Here is a tiny trained network, its code and every weight. The questions are about switching its units off for an input and a class, where a switched-off unit gives its printed mean instead of its output.

import numpy as np


def w(rows, s, z=0):
    codes = np.array(rows[::2]) - 128.0
    scale = np.full(codes.shape[1], s)
    scale[-1] = z or s
    return codes * scale


def norm(h):
    return h / np.sqrt((h * h).mean(-1, keepdims=True) + 1e-5)


def f(y):
    return y / 2 * (1 + np.tanh(0.7978845608 * (y + 0.044715 * y**3)))


def log_softmax(a):
    a = a - a.max(-1, keepdims=True)
    return a - np.log(np.exp(a).sum(-1, keepdims=True))


def net(x, mask):
    res = np.array(x, float).reshape(1, 3) / 4 @ E
    u = 0
    for l in range(3):
        y = f(norm(res) @ A[l][:, :-1].T + A[l][:, -1])
        res = res + np.where(mask[u : u + 13], y, B[l][:, -1]) @ B[l][:, :-1]
        u += 13
    return log_softmax(norm(res)[-1] @ U[:, :-1].T + U[:, -1])


A, B = {}, {}
E = w([
[101,108,226,161],'x0',
[254,132,155,151],'x1',
[131,27,111,187],'x2',
],0.00076)
A[0] = w([
[130,123,128,118,30],'L0N1',
[151,215,154,5,60],'L0N2',
[140,129,139,130,7],'L0N3',
[118,133,133,142,216],'L0N4',
[114,141,27,89,82],'L0N5',
[130,95,119,149,44],'L0N6',
[127,94,113,162,53],'L0N7',
[129,117,144,110,9],'L0N8',
[124,132,134,107,44],'L0N9',
[137,118,122,134,145],'L0N10',
[137,122,89,100,103],'L0N11',
[106,46,88,189,125],'L0N12',
[85,174,133,56,127],'L0N13',
],0.0028,0.002)
B[0] = w([
[123,136,29,154,23],'L0N1',
[108,202,47,249,156],'L0N2',
[63,113,63,111,7],'L0N3',
[185,129,208,118,255],'L0N4',
[123,79,198,71,123],'L0N5',
[118,159,61,163,43],'L0N6',
[126,172,56,166,55],'L0N7',
[64,81,47,111,7],'L0N8',
[94,120,43,141,37],'L0N9',
[124,156,128,147,152],'L0N10',
[101,106,154,126,105],'L0N11',
[144,210,102,178,177],'L0N12',
[185,175,121,179,168],'L0N13',
],0.0018,0.00079)
A[1] = w([
[120,114,146,133,147],'L1N1',
[171,97,153,127,117],'L1N2',
[163,145,125,189,6],'L1N3',
[108,116,159,178,48],'L1N4',
[40,157,112,125,99],'L1N5',
[11,126,95,118,91],'L1N6',
[135,138,152,151,99],'L1N7',
[162,117,2,51,104],'L1N8',
[123,39,78,197,50],'L1N9',
[25,123,112,137,122],'L1N10',
[64,108,126,127,87],'L1N11',
[144,135,161,163,112],'L1N12',
[120,46,128,171,73],'L1N13',
],0.004,0.0016)
B[1] = w([
[126,139,104,95,183],'L1N1',
[153,133,92,112,254],'L1N2',
[142,86,136,98,61],'L1N3',
[115,136,155,58,99],'L1N4',
[166,127,125,169,73],'L1N5',
[226,101,99,128,69],'L1N6',
[120,122,97,106,167],'L1N7',
[71,110,255,101,77],'L1N8',
[101,220,165,188,56],'L1N9',
[196,129,115,110,88],'L1N10',
[170,119,140,79,53],'L1N11',
[127,126,92,102,227],'L1N12',
[119,196,132,132,118],'L1N13',
],0.0037,0.00066)
A[2] = w([
[209,102,91,151,5],'L2N1',
[49,104,7,79,99],'L2N2',
[95,244,78,227,101],'L2N3',
[86,95,96,140,8],'L2N4',
[227,105,98,144,28],'L2N5',
[172,123,118,127,74],'L2N6',
[152,168,118,71,90],'L2N7',
[61,119,2,131,158],'L2N8',
[63,214,130,223,67],'L2N9',
[182,39,119,134,64],'L2N10',
[155,164,51,186,98],'L2N11',
[30,89,220,103,56],'L2N12',
[40,208,151,177,84],'L2N13',
],0.0045,0.0022)
B[2] = w([
[184,99,87,53,125],'L2N1',
[130,88,108,214,82],'L2N2',
[136,236,233,213,248],'L2N3',
[131,174,115,77,14],'L2N4',
[229,84,29,45,181],'L2N5',
[162,129,75,123,128],'L2N6',
[196,119,102,155,167],'L2N7',
[97,71,133,191,102],'L2N8',
[211,193,96,162,179],'L2N9',
[166,190,103,151,142],'L2N10',
[83,100,173,80,156],'L2N11',
[78,77,226,2,191],'L2N12',
[210,137,66,140,176],'L2N13',
],0.004,0.0012)
U = w([
[243,36,11,15,255],'0',
[177,249,210,239,252],'1',
[22,27,241,5,253],'2',
[32,22,100,220,167],'3',
[1,122,24,134,1],'4',
[17,101,38,137,1],'5',
],0.0057,0.005)

Each question gives the input, the list of numbers given to net, and the class t.
The units are the neurons (one row each of A and B). Each row of codes is followed by its name. A weight is (code - 128) times the scale printed after its matrix; where a second scale follows, it is the last column's (A, B and U).
mask holds one flag per neuron, layer by layer. A switched-off neuron (its flag False) gives its mean, the last column of its row in B, instead of its output. The means were averaged over made-up inputs and are rounded, as every weight is.
A unit's drop is (log p(t) with every unit on - log p(t) with that unit switched off) / (log p(t) with every unit on - log p(t) with every unit switched off).
The circuit of an input: a set's keep is (log p(t) with only the set's units on - log p(t) with every unit switched off) / (log p(t) with every unit on - log p(t) with every unit switched off). Starting from the 12 units with the biggest drops (on a tie, the unit counted first), units are removed one at a time, each time the one whose removal leaves the highest keep (on an exact tie, the one counted first), for as long as the keep stays at least 0.8.
circuit, biggest first: the units of the circuit, biggest drop first
unit that matters most: the unit with the biggest drop
top k neurons: the k neurons with the biggest drops, biggest first
top k neurons in layer l: the k neurons of layer l with the biggest drops, biggest first
drop of u: that unit's drop, to one decimal
input [-5,-2,6], class 1: circuit, biggest first => (L1N9)
input [3,-6,7], class 1: top 3 neurons => (L1N9 L1N13 L0N12)
input [-4,-4,-4], class 0: top 3 neurons in layer 1 => (L1N13 L1N9 L1N6)
input [3,-8,8], class 0: circuit, biggest first => (L1N10 L1N6)
input [5,4,3], class 2: top 3 neurons => (L0N2 L1N6 L1N10)
input [7,7,6], class 0: circuit, biggest first => (L2N3 L2N5)
input [2,0,1], class 3: top 2 neurons => (L1N8 L2N2)
input [2,2,3], class 3: top 4 neurons in layer 1 => (L1N8 L1N6 L1N12 L1N3)
input [-3,-1,3], class 3: top 3 neurons => (L0N2 L0N12 L0N5)
input [-5,4,4], class 2: top 4 neurons => (L0N2 L1N6 L1N8 L1N10)
input [7,2,5], class 2: top 2 neurons in layer 2 => (L2N12 L2N3)
input [1,2,3], class 3: top 4 neurons => (L1N8 L0N2 L1N6 L1N3)
input [-6,2,6], class 1: top 4 neurons in layer 1 => (L1N9 L1N13 L1N4 L1N11)
input [-8,-5,0], class 2: circuit, biggest first => (L1N8)
input [0,6,-6], class 0: top 4 neurons => (L1N9 L1N13 L0N12 L1N3)
input [3,2,1], class 3: top 4 neurons in layer 1 => (L1N8 L1N6 L1N2 L1N12)
input [6,-5,8], class 1: top 3 neurons => (L1N9 L1N13 L1N8)
input [-3,-1,-3], class 3: top 2 neurons => (L1N9 L1N13)
input [-1,-3,3], class 3: top 2 neurons => (L0N2 L0N12)
input [-4,-1,1], class 2: top 3 neurons => (L2N12 L1N6 L0N2)
input [4,-6,-3], class 0: unit that matters most => L1N6
input [-7,-6,7], class 1: top 3 neurons => (L1N9 L0N12 L1N13)
input [4,-6,7], class 1: top 2 neurons in layer 0 => (L0N12 L0N5)
input [-3,-1,0], class 3: top 2 neurons => (L1N8 L2N2)
input [2,3,-3], class 3: top 2 neurons in layer 0 => (L0N12 L0N2)
input [-8,1,2], class 2: drop of L1N8 => 0.6
input [-7,-5,4], class 2: unit that matters most => L1N8
input [4,3,2], class 2: top 2 neurons in layer 0 => (L0N2 L0N13)
